In the rows, zero is written as 128.
Known rows:
[128 144  80 130 138 113 120 114 108 117 135 147 137 115 115 132 133 153
 126 112 152  74 148 166 127  88 122 105 132]: kupek
[132 159 124 135 137 101 104 107 120  92 131 177  99 117 116 133 141  83
 123 134 181 120 151 160 132  88 156 116 107]: bredras
[115 121 166 105 140 180 133 119 132 151  94 113 133 131 128 106 130 120
 127 149 138 139 110  91 119 163 122  97 130]: gruzon
[140 145 123 141 122 101 111 103 116 119  96 165 120 116 108 138 133 123
 129 132 162 101 178 172 124  92 143 128 125]: plobal
[129 129 109 126 146 123 106 129 119 125 143 184  99 110 124 135 129 128
 111 163 155 107 149 139 130  72 142 100 108]: suflunu
[132 138 182 153 104 124 142 100 138 135  64  85 120 134 115 123 129  90
 135 100  90 155 155 170 116 209 136 161 107]: gabro
[125 106 159 122 126 141 132 148 129 143 151 113 119 142 138 103 119  75
 120 132 112 164 112 108 137 151 130 142 114]: nugri
[146 182 179 156 102 140 125 120 141 122 131 144 123 125 102 121 125  41
 161 142 146 143 151 105 140 161 171 207 127]: brofan
[140 134 125 122 136  84 102 107 127  63 128 144 135 133 127 136 139 110
 126  94 172  92 119 148 132 115 121  95 142]: dalim
[127 152  48 149 117  75 146 130 102 100 185 139 143 128 130 126 126 156
 125  60 156  91 136 170 130  43 117 111 128]: gotrar
[130 157 158 115 115 158 141  92 128 130  83 109 154 139 112 108 142 111
 150 111 160 124 115  92 117 144 131 122 155]: gitok
[125 129  96 126 147 125 109 131 123 124 143 179 105 108 126 146 133 124
 120 163 155 113 149 148 131  78 138 108 110]: gostes
[130 130 113 137 128  90 131 136 106 114 142 145 126 126 132 119 126 152
 117 107 159  98 145 153 131  56 110  85 138]: ditar
[127 108 100 124 142 109 112 132 110 144 125 143 129 118 123 141 122 177
 111 136 121  81 163 170 131 110 107  86 132]: puplenok
[129 141 134 137 115 149 128 141 138 143 141 113 142 132 121 127 114  92
 146 139  92 133 122 108 143 178 135 172 140]: branale
[121 123  85 131 150 121 112 129 121 126 118 129 116 110 125 151 115 178
 111 130 112  85 156 185 129 146 111  82 115]: trise
[117 142 120 130 121 174 149 117 133 151 122 108 123 126 123 122 121 117
 132 131 115 138 123 119 122 172 133 126 115]: mugrir
[124 119 154 129 124 146 133 144 132 135 147 114 124 143 140 102 124  76
 126 122 116 155 114 110 136 153 130 132 106]: pava

Facts:
baber (θ a) (ρ 234)
babruk (θ b) (ρ 10)
bamuklem (θ a) (ρ 425)
baras (θ a) (ρ 392)
bebe (θ a) (Λ vemumim rusa) (ρ 10)
bemas (θ a) (ρ 875)
bevam (θ b) (Λ nugri) (ρ 234)
bidas (θ a) (Λ pava ginur) (ρ 234)
borum (θ b) (Λ gomi flofiskas) (ρ 875)
bradane (θ b)
branale (θ a) (ρ 425)
branir (θ b) (Λ leklir grumin stoplis defan) (ρ 392)
brase (θ a)
bredras (θ b) (Λ kezul) (ρ 367)
bretubem (θ b) (ρ 425)
bribrar (θ a)
brofan (θ a) (Λ ruron babruk pumor kezul) (ρ 425)
brofe (θ a) (Λ madrul kebal) (ρ 875)
brubrus (θ b) (ρ 367)
brumazun (θ a) (Λ stadu kezul) (ρ 425)
budrak (θ a) (Λ fadul trazen) (ρ 367)
buzel (θ a) (ρ 392)
dagrik (θ a) (ρ 425)
dalim (θ b) (Λ kiflas drutrul) (ρ 392)
dateges (θ b) (ρ 392)
defan (θ a) (ρ 234)
denam (θ b)
ditar (θ b) (ρ 234)
dobor (θ a) (ρ 367)
doflebor (θ b) (Λ dateges vogram) (ρ 875)
drabror (θ a) (ρ 392)
draskel (θ b) (Λ grugas penum) (ρ 10)
dremis (θ b) (ρ 392)
drenor (θ b) (Λ buzel bamuklem) (ρ 425)
drepizor (θ b) (Λ segu gilasi mitir) (ρ 10)
dribral (θ a) (Λ stilas) (ρ 392)
drokom (θ b) (Λ buzel dremis gruzon) (ρ 10)
drutrul (θ a) (ρ 392)
dugun (θ a) (ρ 10)
fadul (θ a) (ρ 367)
faforo (θ a) (Λ kebal dremis) (ρ 367)
fakleko (θ b) (Λ masi nuto bamuklem) (ρ 10)
femu (θ a) (Λ leklir bradane) (ρ 425)
fiflek (θ b) (Λ gilasi pasol) (ρ 234)
figobrur (θ a) (Λ kezul zofa) (ρ 392)
fligrul (θ a) (Λ denam pasol tritis kebra bamuklem)
flobu (θ b) (ρ 875)
flofiskas (θ a) (ρ 10)
floto (θ a) (ρ 234)
gabro (θ a) (Λ stilas trazen) (ρ 367)
gevan (θ b) (Λ grusto suflu kezul)
gifis (θ a) (Λ treklal napli tilas) (ρ 392)
gilasi (θ b) (ρ 392)
ginur (θ b) (ρ 10)
giski (θ a) (ρ 234)
gitok (θ a) (Λ kiflas bemas nufluzi mitir) (ρ 10)
gomi (θ a) (ρ 392)
gostes (θ b)
gotrar (θ b) (Λ giski tredrim) (ρ 234)
graskin (θ b) (ρ 392)
gretan (θ b) (Λ dateges)
grobres (θ b) (ρ 10)
groru (θ a) (Λ stodro tratir pliflufas sovuder) (ρ 392)
grugas (θ b) (ρ 392)
grumin (θ b) (ρ 425)
grusto (θ a) (ρ 367)
gruzon (θ a)
guse (θ b) (Λ toles stilas) (ρ 425)
gusku (θ a) (Λ baras denam kletir) (ρ 234)
kebal (θ b)
kebra (θ a)
kevo (θ b) (ρ 234)
kezam (θ a) (Λ floto) (ρ 367)
kezul (θ b) (ρ 875)
kiflas (θ a) (ρ 392)
kletir (θ a) (ρ 392)
kliba (θ b) (ρ 875)
klodum (θ a) (Λ fadul puplenok)
kupek (θ b) (Λ pagezus) (ρ 10)
leklir (θ a) (ρ 234)
madrul (θ a) (ρ 10)
mafen (θ a) (Λ dobor) (ρ 425)
maflal (θ a) (Λ kevo)
masi (θ b) (ρ 875)
meba (θ a) (ρ 367)
midrul (θ a) (Λ baber) (ρ 392)
miral (θ a) (ρ 425)
mitir (θ b) (ρ 367)
mugrir (θ a) (ρ 875)
muplir (θ b) (Λ dateges penum) (ρ 425)
muplodrok (θ a) (ρ 10)
napli (θ a)
neno (θ a) (ρ 234)
nepenu (θ a) (ρ 392)
nerek (θ b) (Λ testiner pletrus tredrim zifal) (ρ 425)
nibon (θ a) (Λ vemumim puze pasol zudran) (ρ 875)
nogral (θ a) (ρ 875)
nubro (θ b) (Λ plagrur brubrus stilas dugun) (ρ 875)
nufluzi (θ b)
nugri (θ a) (ρ 392)
nukluk (θ b) (Λ stoplis toles stilas flobu) (ρ 234)
nuto (θ b) (ρ 425)
pagezus (θ a) (ρ 425)
pasol (θ b) (ρ 234)
pava (θ a) (ρ 392)
pavu (θ a) (ρ 875)
penum (θ a) (ρ 234)
pibruplos (θ b) (ρ 367)
plagrur (θ a) (ρ 367)
plako (θ a) (Λ madrul vapon) (ρ 392)
pletrus (θ b) (ρ 10)
plibi (θ b) (Λ drabror zifal) (ρ 425)
pliflufas (θ b) (ρ 10)
plifutrul (θ a) (ρ 367)
plobal (θ b) (Λ pumor dugun) (ρ 10)
pumor (θ a) (ρ 10)
puplenok (θ b) (ρ 10)
puze (θ a) (ρ 392)
redrim (θ b) (Λ buzel baras nufluzi pavu)
rege (θ a) (ρ 392)
rozam (θ a) (ρ 234)
ruron (θ b)
rusa (θ a)
sagam (θ a) (Λ nugri) (ρ 234)
segu (θ a) (ρ 367)
sesken (θ a) (Λ skozo trazen brase) (ρ 10)
skiku (θ b) (Λ rusa segu) (ρ 875)
skolepo (θ a) (ρ 392)
skozo (θ b) (ρ 875)
sovuder (θ a) (ρ 367)
stadu (θ a) (ρ 425)
stekel (θ b) (Λ fadul trise) (ρ 367)
stidren (θ b) (Λ ruron gostes pibruplos suflunu) (ρ 425)
stilas (θ a) (ρ 367)
stodro (θ b) (ρ 10)
stoplis (θ b) (ρ 425)
suflu (θ a) (ρ 425)
suflunu (θ b)
teplo (θ a) (Λ puze rozam) (ρ 392)
testiner (θ a) (ρ 875)
tilas (θ a)
tilu (θ a) (Λ pletrus) (ρ 392)
toles (θ a)
tratir (θ b) (ρ 425)
trazen (θ a) (ρ 234)
tredrim (θ b) (ρ 234)
treklal (θ a) (ρ 875)
trise (θ b) (ρ 875)
tritis (θ b) (ρ 10)
tritro (θ a) (ρ 367)
triza (θ a) (Λ stoplis zudran muplodrok) (ρ 10)
vapon (θ a) (ρ 10)
vemumim (θ b) (ρ 392)
vogram (θ b) (ρ 234)
zifal (θ b) (ρ 234)
zofa (θ b) (ρ 875)
zoplafik (θ a) (Λ puze drabror plifutrul) (ρ 10)
zudran (θ b) (ρ 10)

Rows:
No name comes twice in this set of rows, the named rows included.
[123 141 170 128 122 156 132 131 134 146 122 142  96 135 128 102 126  69
 126 164 147 172 129 102 129 124 155 146  94] | grusto
[121 109 144 109 124 158 145 135 147 160 110 115 130 124 141 139 135 145
 124 153  90 175  99  80 115 136 131 148 130] | rusa
[134 142  67 122 139 107 118  97 132  86 117 138 134 111 125 162 140 186
 134 106 155 101 122 141 115 116 133 103 146] | skiku
[134 158 109 138 114 143 161  88 153 117  92  95 147 118 131 149 145 141
 151  99 112 168  98 103 105 162 145 173 131] | nibon
[124 116  92 108 149 125  98 125 132  97 114 146 124 113 137 156 133 189
 116 150 155  98 120 124 121 118 117  71 144] | masi
[138  87 129 106 147  84 101 141 144  85 144 153 130 125 151 150 144 160
 111 143 142 142 105  99 125  86 116 106 139] | gilasi
[134 156  66 147 135 103 100 127 117  89 172 150 148 117 107 147 117 131
 137  92 129  58 144 184 150 156 125 133 149] | muplir
[135 168 110 140 134 115 107  96 115  98 133 180 112 107 105 138 140  93
 135 131 191 100 157 169 128  81 156 120 112] | gevan
[114 127 121 133 109 134 171 156 112 168 175 113 133 151 142 101 122 131
 124 116 110 153 112 100 127  73 119 143 119] | giski
[124 109 146 103 132 149 140 132 150 139 112 111 124 136 145 128 137 132
 124 147 113 190  92  70 119 140 131 130 125] | segu
[152 168 108 144 128  95  88 111 126  82 156 175 132 112 105 141 133 105
 149 128 171  85 155 150 143 113 156 166 144] | stidren
[129  93 111 137 140 105 110 126 136 126 103 129 112 100 134 170 129 198
 114 144  92 112 158 175 119 143 120 116 127] | flobu
[125 112 143 127 105 127 165 153 128 156 151 105 135 143 146 118 125 141
 130 124 113 182 112  78 118  64 124 145 130] | rozam

Now the same nodes, written a new way:
Known rows:
[145 122 131  79 129 143 136  92 136 109 112 120  97 141 129 130 155 117
 125 151 121 122 126 131 129 124 115 132 121 140 131 114 128]: tilu
[104 121 110 160 117 108 123 146 119 137 130 141 138 128 121 136 115 128
 123 101 122 135 130 134 129 130 124 132 111 107 129 148 127]: tritis
[104 121 109 152 118 104 125 147 121 136 129 141 134 132 121 133 119 121
 124 104 122 134 130 139 124 133 118 131 111 105 130 154 130]: zudran
[127 126 103  58 138 126 142 117 123 125 118 131  87 140 137 112 188  66
 102 159 134 112 134 153 115 136  91 107 137 151 133 136 171]: nibon
[131 143 130 119 118 126 119 137  96 142 122 107 135 116 115 137 124 147
 136 140 121 119 129 120 142 115 145 146 125 122 121 129 131]: miral
[125 137 124 132 123 131 124 141 102 148 129 113 133 123 129 126 125 147
 129 143 135 126 125 134 142 116 157 147 141 144 124 126 136]: tilas
[111 123 124 167 130 107 127 149 139 141 130 122 142 120 128 114 107 145
 133  93 146 141 128 134 123 128 125 126 124 131 131 144 125]: pibruplos
[110 112 118 142 121 103 130 133 130 135 116 127 123 135 122 130 123 135
 135  97 127 142 122 138 122 123 119 140  91 114 139 156 127]: gilasi
[112 111 107 110 129 116 139 112 149 104 113 155  97 147 128 125 155  75
 110 110 120 132 125 144 110 140  79 111 117 115 133 137 132]: drepizor
[135 107 134 114 131 121 139 111 166 108 118 144 115 158 131 127 134 104
 140 117 119 138 120 136  99 140  99 118 109 111 137 147 113]: branir
[121 124 129 144 123 105 125 149 127 141 125 133 144 139 121 133 110 127
 150 107 119 136 122 125 110 132 121 129 114  95 125 163 116]: stoplis
[117 120 119 167 130 111 126 160 127 150 153 148 156 128 135 129 110 130
 129 109 131 131 135 128 117 138 130 113 129 113 128 158 137]: flobu
[148 148 202 160 126 160 135 130 233  18  69 214 103 194 109 172 108 181
  68 109 195  49 120 100 140 159 128 117 188 129 136 153 127]: gretan
[161 103 119 116 128 183 133  69 123 127 159 141 121 125 139 140 135 132
 125 141  94 126 131  91 148 121 100 112 160 145  92  71  89]: sesken
[138 121 125  66 128 134 138  98 133 112 105 117  90 145 127 124 166 102
 125 154 122 122 125 144 122 124 107 133 113 140 135 127 137]: teplo
[123 138 116 126 113 129 119 138  95 142 132 118 135 120 120 138 127 142
 121 148 119 118 137 132 148 120 145 145 130 127 122 127 135]: vapon
[118 118 134 158 119 111 126 136 138 126 118 135 135 135 120 141 106 157
 133  96 132 133 124 127 129 125 133 141 100 111 137 153 120]: grugas
[127 106 129 119 132 124 139 102 161 103 111 144 105 147 129 129 138 109
 129 104 124 139 120 131 112 134  96 119 103 119 138 133 118]: dalim

Rows:
No name comes twice in this set of rows, the named rows included.
[112 109 111 114 138 116 144 113 154 113 108 149  90 148 137 111 156  78
 116 104 138 140 113 146 104 136  87 114 126 136 134 138 135] | redrim
[118 111 110 118 142 120 142 120 153 115 127 159 105 139 140 119 156  78
 104 108 135 129 129 137 109 144  82  94 127 130 135 138 149] | skiku
[122 116 124 110 133 118 139 108 151 104 105 146 100 142 126 127 147  89
 124  99 123 133 117 124 109 136  81 112 114 112 130 134 125] | plibi
[114 115 114 174 131 120 126 145 123 148 152 146 148 116 135 132 111 139
 118  95 132 134 133 117 132 131 123 113 127 123 124 137 135] | skozo
[136 129 124  81 138 137 139 106 141 116 114 112  96 133 133 105 163 104
 119 148 142 120 130 141 123 127  99 117 146 163 127 115 138] | faforo
[129 130 122 137 123 138 123 132 101 152 136 115 134 119 130 127 122 153
 130 138 132 129 125 125 146 114 154 145 144 148 118 118 128] | brase
[121 190 179 162 176 134 129 116 214  29 135 117 154  64 156  93 106  41
 141 132 131 196 131 135  94 175 179  81  86  98 199   4 122] | bredras
[126 125 110  67 134 129 141 110 125 122 105 122  82 144 134 109 179  80
 116 151 136 125 120 156 117 126 105 127 139 156 131 128 152] | fligrul
[114 109 109 180 132 128 127 132 120 148 154 148 144 109 137 134 112 144
 113  84 132 137 131 108 142 126 117 113 126 130 120 123 131] | trise
[141 131 122  78 124 137 132 117 128 117 125 132 112 149 128 127 155  91
 126 171 112 114 134 142 116 138 112 122 143 126 124 130 130] | triza
[140 130 130  98 134 147 136 109 133 116 120 128 106 137 135 121 150 111
 121 151 133 123 123 132 127 127 127 126 151 151 126 110 132] | maflal
[182  99 162 107 144 135 137 140 186 145 176 160 169 194 151 111 107  84
 196 169  93 139 125 128  40 170 101  85 176  89 106 187  71] | nukluk
[106 117 115 158 127 109 131 142 129 140 124 138 126 133 131 122 120 126
 127  94 140 143 118 137 123 126 126 133 122 129 131 146 131] | kebal
[141 201 178 112 160 150 122 105 163  44 124 104 143  69 140 120 125  58
 141 173 109 166 131 120 117 157 191 106  92  94 180   8 129] | brumazun
[171 103 147 123 145 140 138 137 177 140 182 170 169 176 156 118 110  85
 171 160  99 133 134 122  60 171 103  76 170  95 110 167  92] | nubro

The same nodes again, as new rows of numbers:
Known rows:
[116 129 140 134  88 126 139 144 150 112 150 146 117 125 116 105  85 156
 113 122  81 111 146 185 158 112 104 148]: sesken
[134 142 136 134  91 106 127 146 143 124 171 135 111 119 113 121  76 140
 109 119 107 127 140 180 139 122  93 167]: midrul
[102 110 135 154  86 145 160 135 155  99 143 167 110 127 123 102  86 182
 130 139  65 103 162 189 162 100 126 138]: budrak
[116 158 140 122  96 136 103 128 126 134 133 139 111 137 130 118  70 137
 109 109 140  99 154 168 134 114 120 145]: plagrur
[ 92 183 167 119  99 147 109 184 132 128 165 144 119 104 145  80  58 144
  91 111  73 130 129 171 146 122  64 182]: dribral
[138 164 136 138 107 128 117 127 131 133 134 137 138 146 127 121  85 125
 109 106 145 109 138 185 144 109 113 147]: gruzon
[126 148 133 116  91 133 105 121 129 136 133 138 107 134 125 121  71 136
 110 111 140 101 158 166 141 114 121 141]: testiner
[124 168 151 132  92 113 127 138 133 133 146 118 121 125 121 110  83 120
 115 102 143  84 149 183 135 102 125 153]: miral
[ 90 181 161 116 111 148 121 173 162 128 161 138 123 133 142  87  71 111
  74 104  79 149 179 143 145 118  67 169]: nukluk
[122 157 139 126 103 109 151 154 169 131 171 138 113 131 117 120  83 113
  82 119 108 143 180 151 133 125  81 167]: branir
[124 166 139 111 103 123 144 129 160 142 135 138 117 149 116 122  89 108
  78 112 142 109 184 151 139 120 104 142]: tritis
[145 148 169 119 118  97 146 145 169 147 143 141 121 159 105 121   5  85
  54 146 130 104 183 181 112 120 122 149]: dateges
[129 173 139 131 118 129 149 129 159 139 134 145 139 163 126 118  88 104
  83 107 146 122 178 163 138 111 109 143]: gostes
[115 178 152 127 103 114 155 141 161 139 146 123 121 140 119 111  91  97
  89 104 145  98 189 156 128 105 118 150]: grumin
[121 139 126 127 102 105 139 147 172 122 162 129 115 139 113 128 101 110
  87 112 107 143 181 142 140 126  86 152]: drokom
[124 166 141 110 103 123 147 129 161 142 135 140 119 150 116 120  85 109
  77 112 140 108 184 153 139 119 106 141]: stodro
[124 166 143 109 103 123 147 129 161 142 134 140 118 151 116 120  86 109
  77 113 140 108 184 152 139 118 105 142]: grobres
[102 116 130 148  97 132 181 132 182 108 147 164 110 147 118 113  95 151
 104 136  82 122 202 160 149 106 120 135]: stekel

Rows:
No name comes twice in this set of rows, the named rows included.
[123 166 144 105 102 120 147 126 160 144 139 141 119 155 115 115  87 114
  77 107 142 111 184 154 136 119 107 143] | babruk
[115 126 131 138  94 117 104 141 140 115 157 135 109 132 124 121  76 143
 118 112 105 129 154 166 132 117 108 152] | kezam
[122 160 141 115 101 127 162 125 166 139 132 147 118 150 114 118  89 119
  81 119 133 101 186 159 147 115 112 137] | puplenok
[137 144 128 137  92 103 121 147 143 123 173 128 110 114 113 129  84 134
 112 117 111 131 139 173 140 125  87 168] | teplo
[126 163 144 112  93 127 113 131 130 137 136 135 118 134 119 112  76 132
 100 108 135  97 142 176 144 117 107 148] | dugun
[132 171 133 120 106 127 136 126 162 140 145 129 115 145 117 129  92 100
  87 111 146 120 189 148 142 115  99 149] | pasol
[124 167 156 125  88 108 129 133 132 136 151 121 121 133 118 103  84 129
 117  93 148  90 150 185 128 103 128 154] | stadu
[107 166 141 117 106 136 134 129 154 140 133 145 113 152 130 118  78 114
  84 111 141 113 194 142 129 116 114 142] | brubrus
[115 150 133 146 101  93 147 158 173 119 174 111 118 126 116 125 110  95
 101 103 113 135 186 144 130 113  97 161] | drenor
[127 168 141 136  92 109 120 139 133 130 149 112 118 120 119 121  94 114
 118 101 147  89 149 175 135 106 120 155] | bamuklem
[ 71 190 175 124 108 136 135 194 161 125 164 128 129 120 147  72  78 104
  78  97  77 131 177 145 133 109  79 174] | guse
[124 168 137 112 104 121 141 130 159 142 137 136 118 147 116 124  90 105
  76 111 142 112 182 148 139 121 101 143] | zudran
[130 158 144 109  91 120 117 125 131 138 140 136 118 139 116 112  78 136
 103 103 140 101 144 179 141 117 111 147] | pumor
[125 163 138 113 103 121 146 129 162 140 136 138 118 148 115 123  89 108
  79 114 139 110 184 151 141 119 104 142] | pletrus
[126 142 130 135 103 113 142 141 175 122 167 131 115 142 114 124  93 111
  94 115 104 147 189 150 144 117  89 155] | bevam

